Below are the code and all the weights of a small trained network. Each question names an input and a class and asks about switching units off, where a switched-off unit gives its printed mean instead of its output.

import numpy as np


def w(rows, s, z=0):
    codes = np.array(rows[::2]) - 128.0
    scale = np.full(codes.shape[1], s)
    scale[-1] = z or s
    return codes * scale


def f(y):
    return y / 2 * (1 + np.tanh(0.7978845608 * (y + 0.044715 * y**3)))


def log_softmax(a):
    a = a - a.max(-1, keepdims=True)
    return a - np.log(np.exp(a).sum(-1, keepdims=True))


def net(x, mask):
    res = np.array(x, float).reshape(1, 8) / 4 @ E
    y = f(res @ A[0][:, :-1].T + A[0][:, -1])
    res = res + np.where(mask, y, B[0][:, -1]) @ B[0][:, :-1]
    return log_softmax(res[-1] @ U[:, :-1].T + U[:, -1])


A, B = {}, {}
E = w([
[161,147,249,130,176,176,92,208,186,85],'x0',
[231,60,89,78,5,118,186,211,52,91],'x1',
[129,126,127,132,126,131,126,127,128,128],'x2',
[127,130,130,128,126,129,130,128,128,129],'x3',
[126,164,190,150,154,63,183,182,17,205],'x4',
[92,78,158,151,134,11,254,126,210,75],'x5',
[25,110,124,143,126,162,116,174,53,42],'x6',
[97,62,215,99,123,253,217,78,98,163],'x7',
],0.0084)
A[0] = w([
[97,140,106,165,117,74,81,175,142,146,105],'N1',
[195,166,163,132,126,198,59,171,105,119,99],'N2',
[171,127,169,168,175,167,124,201,166,112,96],'N3',
[254,113,92,87,148,100,159,115,201,240,25],'N4',
[79,132,37,133,143,108,193,97,120,154,54],'N5',
[205,204,50,149,114,55,59,159,160,26,27],'N6',
[248,91,146,75,9,108,150,171,60,47,1],'N7',
[122,26,168,172,152,41,193,149,190,78,59],'N8',
[141,127,169,143,184,76,144,212,57,197,44],'N9',
[131,65,156,63,104,228,188,81,152,126,93],'N10',
[192,142,204,99,152,139,130,173,155,65,3],'N11',
[142,92,86,105,80,187,86,103,235,36,41],'N12',
[46,93,115,116,114,112,96,163,61,53,67],'N13',
[119,133,46,133,67,125,141,51,80,177,59],'N14',
],0.0091,0.0055)
B[0] = w([
[183,101,196,153,139,149,187,83,142,125,163],'N1',
[144,103,89,132,134,117,51,178,91,103,188],'N2',
[78,122,162,93,63,74,138,129,182,43,172],'N3',
[107,111,87,151,171,250,219,190,204,89,192],'N4',
[131,111,197,75,85,86,73,136,193,89,172],'N5',
[125,82,236,174,79,170,157,98,23,144,208],'N6',
[72,221,143,151,211,107,82,43,120,89,246],'N7',
[203,95,80,136,177,140,2,181,100,214,205],'N8',
[64,169,60,88,57,94,196,115,87,177,195],'N9',
[152,88,198,187,95,117,150,106,65,169,218],'N10',
[123,93,160,63,73,96,81,173,198,75,165],'N11',
[57,206,34,111,88,64,191,126,119,217,207],'N12',
[146,102,77,157,167,225,218,198,200,72,194],'N13',
[134,85,174,56,90,90,39,165,177,56,197],'N14',
],0.0094,0.013)
U = w([
[130,107,161,54,44,74,96,149,173,78,92],'0',
[151,92,208,195,70,132,172,95,62,164,90],'1',
[93,186,36,104,45,62,188,140,104,200,113],'2',
[131,116,78,146,167,214,199,181,169,83,124],'3',
[63,211,165,155,254,102,74,23,159,128,111],'4',
[212,107,48,112,128,147,14,168,78,186,121],'5',
[150,134,113,132,106,117,131,126,121,134,253],'6',
],0.011,0.021)

Each question gives the input, the list of numbers given to net, and the class t.
The units are the neurons (one row each of A and B). Each row of codes is followed by its name. A weight is (code - 128) times the scale printed after its matrix; where a second scale follows, it is the last column's (A, B and U).
mask holds one flag per neuron, in row order. A switched-off neuron (its flag False) gives its mean, the last column of its row in B, instead of its output. The means were averaged over made-up inputs and are rounded, as every weight is.
A unit's drop is (log p(t) with every unit on - log p(t) with that unit switched off) / (log p(t) with every unit on - log p(t) with every unit switched off).
The circuit of an input: a set's keep is (log p(t) with only the set's units on - log p(t) with every unit switched off) / (log p(t) with every unit on - log p(t) with every unit switched off). Starting from the 12 units with the biggest drops (on a tie, the unit counted first), units are removed one at a time, each time the one whose removal leaves the highest keep (on an exact tie, the one counted first), for as long as the keep stays at least 0.8.
units of the circuit, in order: the units of the circuit, biggest drop first
most important unit: the unit with the biggest drop
top k neurons: the k neurons with the biggest drops, biggest first
drop of u: that unit's drop, to one decimal
input [5,-2,-8,8,-5,-4,-7,8], class 1: units of the circuit, in order	N10
input [1,6,-3,-8,-2,-4,6,0], class 3: top 2 neurons	N13, N8
input [3,-4,0,8,6,4,3,-8], class 1: top 2 neurons	N6, N1
input [7,7,7,6,-3,-6,-2,-2], class 0: top 2 neurons	N11, N3
input [-7,3,-3,5,-2,1,7,1], class 0: top 3 neurons	N14, N5, N4
input [-1,-1,-7,2,-7,3,-2,-5], class 2: top 2 neurons	N12, N10
input [-1,-3,5,0,8,3,7,2], class 2: top 2 neurons	N9, N4
input [4,-6,8,3,-1,1,-5,8], class 1: top 2 neurons	N10, N7
input [-2,2,3,-5,7,-2,-6,1], class 2: top 2 neurons	N9, N13
input [-3,-6,-5,-2,-6,6,-3,4], class 2: top 2 neurons	N7, N12
input [8,0,4,0,-7,-8,-8,-3], class 0: top 2 neurons	N3, N11
input [-6,-4,4,-3,4,-7,3,6], class 5: units of the circuit, in order	N3, N14
input [7,-7,-6,-6,-4,6,6,-8], class 1: top 2 neurons	N6, N7
input [7,-5,4,-7,-7,-8,-5,7], class 5: most important unit	N2
input [-8,6,-8,-3,-3,7,-3,-3], class 0: top 2 neurons	N5, N14
input [-3,3,-6,-4,6,6,-7,3], class 3: top 2 neurons	N4, N12
input [4,-3,4,-1,7,-5,-1,-6], class 2: top 2 neurons	N9, N10
input [0,5,-1,5,-6,-5,8,-6], class 3: top 2 neurons	N13, N10
input [6,-4,0,-1,-2,-1,2,4], class 0: units of the circuit, in order	N7, N3
input [-5,7,5,-6,-7,8,-5,5], class 5: most important unit	N8
input [8,1,-1,0,7,4,-8,0], class 0: drop of N3	1.8
input [3,6,-8,6,0,-3,-8,-1], class 3: drop of N4	1.6
input [0,3,3,-7,-7,-1,0,4], class 2: drop of N3	0.0
input [2,-5,6,4,-7,3,-5,-4], class 2: drop of N12	0.9
